Here is a tiny trained network, its code and every weight. The questions are about switching its units off for an input and a target symbol, where a switched-off unit gives its printed mean instead of its output.

import numpy as np


def w(rows, s, z=0):
    codes = np.array(rows[::2]) - 128.0
    scale = np.full(codes.shape[1], s)
    scale[-1] = z or s
    return codes * scale


def norm(h):
    return h / np.sqrt((h * h).mean(-1, keepdims=True) + 1e-5)


def f(y):
    return np.maximum(y, 0)


def softmax(a):
    e = np.exp(a - a.max(-1, keepdims=True))
    return e / e.sum(-1, keepdims=True)


def log_softmax(a):
    a = a - a.max(-1, keepdims=True)
    return a - np.log(np.exp(a).sum(-1, keepdims=True))


def net(x, mask):
    ids = ['ΔΘΨαβεμπστω'.index(c) for c in x.split()]
    T = len(ids)
    res = E[ids] + P[:T]
    u = 0
    for l in range(2):
        r = norm(res)
        for j in range(2):
            rows = slice(2 * j, 2 * j + 2)
            q, k, v = (r @ M[l][rows].T for M in (Q, K, V))
            z = softmax(np.where(np.tri(T) > 0, q @ k.T / 2**0.5, -1e9)) @ v
            o = O[l][rows]
            res = res + np.where(mask[u + j], z, o[:, -1]) @ o[:, :-1]
        u += 2
        y = f(norm(res) @ A[l][:, :-1].T + A[l][:, -1])
        res = res + np.where(mask[u : u + 4], y, B[l][:, -1]) @ B[l][:, :-1]
        u += 4
    return log_softmax(norm(res)[-1] @ U[:, :-1].T + U[:, -1])


Q, K, V, O, A, B = {}, {}, {}, {}, {}, {}
E = w([
[184,80,124,89],'Δ',
[190,42,255,157],'Θ',
[135,126,138,82],'Ψ',
[184,233,56,119],'α',
[85,115,166,184],'β',
[171,215,74,241],'ε',
[114,106,156,123],'μ',
[107,151,200,132],'π',
[158,206,94,137],'σ',
[122,182,139,128],'τ',
[164,184,9,22],'ω',
],0.013)
P = w([
[141,142,137,132],'0',
[158,113,172,111],'1',
[74,57,125,134],'2',
[154,147,132,153],'3',
[149,133,171,99],'4',
[59,55,76,132],'5',
[163,143,123,166],'6',
[142,151,166,91],'7',
[92,92,111,133],'8',
[168,138,120,171],'9',
[118,254,105,92],'10',
[108,95,109,128],'11',
[169,136,116,174],'12',
],0.015)
Q[0] = w([
[182,92,77,109],'0.h0',
[62,123,53,93],'0.h0',
[109,152,93,123],'0.h1',
[78,114,1,42],'0.h1',
],0.0089)
K[0] = w([
[255,105,12,38],'0.h0',
[108,111,128,173],'0.h0',
[106,226,129,147],'0.h1',
[153,115,78,22],'0.h1',
],0.0085)
V[0] = w([
[167,122,111,161],'0.h0',
[2,173,102,122],'0.h0',
[218,156,185,39],'0.h1',
[212,76,178,166],'0.h1',
],0.0052)
O[0] = w([
[158,254,133,175,139],'0.h0',
[161,74,89,77,5],'0.h0',
[64,136,130,108,232],'0.h1',
[194,78,198,54,254],'0.h1',
],0.0053,0.0018)
A[0] = w([
[122,186,97,107,50],'0.n0',
[142,86,194,6,242],'0.n1',
[187,225,150,210,254],'0.n2',
[68,210,3,176,170],'0.n3',
],0.0073,0.0033)
B[0] = w([
[156,73,103,76,148],'0.n0',
[50,164,154,181,226],'0.n1',
[77,108,87,204,255],'0.n2',
[49,25,255,72,202],'0.n3',
],0.0066,0.0072)
Q[1] = w([
[124,27,66,176],'1.h0',
[60,153,145,254],'1.h0',
[92,122,198,193],'1.h1',
[88,69,201,147],'1.h1',
],0.0099)
K[1] = w([
[52,169,42,81],'1.h0',
[98,140,98,74],'1.h0',
[38,110,191,206],'1.h1',
[178,19,254,132],'1.h1',
],0.0092)
V[1] = w([
[96,178,167,138],'1.h0',
[114,90,149,189],'1.h0',
[128,103,226,127],'1.h1',
[148,253,68,49],'1.h1',
],0.0063)
O[1] = w([
[3,255,133,228,169],'1.h0',
[61,157,124,240,157],'1.h0',
[106,151,3,48,214],'1.h1',
[165,145,231,137,2],'1.h1',
],0.0055,0.0068)
A[1] = w([
[1,162,121,101,252],'1.n0',
[74,171,119,48,41],'1.n1',
[137,103,92,213,212],'1.n2',
[141,174,84,210,85],'1.n3',
],0.0091,0.0022)
B[1] = w([
[201,48,88,43,246],'1.n0',
[155,203,158,243,159],'1.n1',
[254,186,58,14,182],'1.n2',
[108,173,248,154,167],'1.n3',
],0.0052,0.013)
U = w([
[251,69,135,41,177],'Δ',
[152,83,234,166,170],'Θ',
[89,143,162,83,8],'Ψ',
[121,165,197,174,89],'α',
[78,20,96,127,166],'β',
[217,139,67,215,170],'ε',
[91,48,110,116,158],'μ',
[63,145,190,144,41],'π',
[183,171,121,203,169],'σ',
[95,174,145,135,3],'τ',
[163,135,185,44,75],'ω',
],0.012,0.0046)

Each question gives the input, a string of symbols that net reads in full, and the target symbol t.
The units are the heads (2 rows each of Q, K, V and O) and the neurons (one row each of A and B). Each row of codes is followed by its name. A weight is (code - 128) times the scale printed after its matrix; where a second scale follows, it is the last column's (O, A, B and U).
mask holds one flag per unit, layer by layer, with each layer's heads first. A switched-off unit (its flag False) gives its mean, the last column of its rows in O or B, instead of its output. The means were averaged over made-up inputs and are rounded, as every weight is.
A unit's drop is (log p(t) with every unit on - log p(t) with that unit switched off) / (log p(t) with every unit on - log p(t) with every unit switched off).
The circuit of an input: a set's keep is (log p(t) with only the set's units on - log p(t) with every unit switched off) / (log p(t) with every unit on - log p(t) with every unit switched off). Starting from all 12 units, units are removed one at a time, each time the one whose removal leaves the highest keep (on an exact tie, the one counted first), for as long as the keep stays at least 0.8.
units of the circuit, in order: the units of the circuit, biggest drop first
k most important neurons: the k neurons with the biggest drops, biggest first
top k neurons in layer l: the k neurons of layer l with the biggest drops, biggest first
heads that matter: for each layer, one digit per head in row order, 1 if its drop is at least 0.15 and else 0, layers parted by /
input π β π β σ, target σ: units of the circuit, in order : (0.n3 1.n3 0.n2)
input Ψ ω π ω Δ ω σ, target Δ: units of the circuit, in order : (0.n3 1.h0)
input Ψ α τ τ, target β: 3 most important neurons : (0.n3 0.n2 1.n1)
input Δ β Ψ σ β τ μ Δ σ Θ μ α π, target ε: units of the circuit, in order : (0.n2 1.n2)
input β α μ π ω π α ω ε, target β: top neuron in layer 0 : (0.n3)
input Δ β β Δ Θ π π β σ Θ, target ε: units of the circuit, in order : (1.n2 0.n3 1.n0)
input ω ω Θ Ψ μ π α, target Δ: 2 most important neurons : (0.n3 0.n2)
input ω Δ Θ Θ ω Δ α, target Δ: units of the circuit, in order : (0.n2 0.n3 1.h0 0.n1)
input Ψ ω Θ π, target Δ: units of the circuit, in order : (1.h0 1.n0)
input ε α σ Δ, target σ: 2 most important neurons : (0.n3 1.n0)
input τ τ τ ω ω Δ μ β Θ Δ Θ ω π, target Δ: 2 most important neurons : (1.n2 1.n1)
input Θ Δ ε Θ Θ ε Δ β π μ, target ε: 2 most important neurons : (0.n3 1.n2)
input Θ α Ψ ω π α Δ Θ Δ μ α ω σ, target Δ: 2 most important neurons : (0.n3 1.n2)
input Ψ Δ α σ ε μ ε μ β Ψ, target ε: 3 most important neurons : (0.n3 0.n2 1.n2)
input π α ε ω Δ σ τ Θ Θ β Δ ω μ, target Δ: 3 most important neurons : (1.n2 1.n1 0.n1)
input β τ ω β ω Δ β β, target Δ: heads that matter : 01 / 10
input τ Δ Θ ω π μ τ ε ε β σ α, target β: heads that matter : 00 / 00
input Θ Δ ω σ τ π μ, target Δ: heads that matter : 01 / 10
input Θ τ μ μ μ ε Ψ σ β Θ, target ε: 2 most important neurons : (1.n2 0.n3)
input Ψ τ Ψ Δ, target ε: 2 most important neurons : (0.n3 0.n1)
input ω τ σ τ, target Δ: 3 most important neurons : (0.n1 1.n2 1.n0)
input ε Θ α π, target σ: top 2 neurons in layer 1 : (1.n3 1.n2)
input ω τ π τ, target Δ: top neuron in layer 1 : (1.n2)
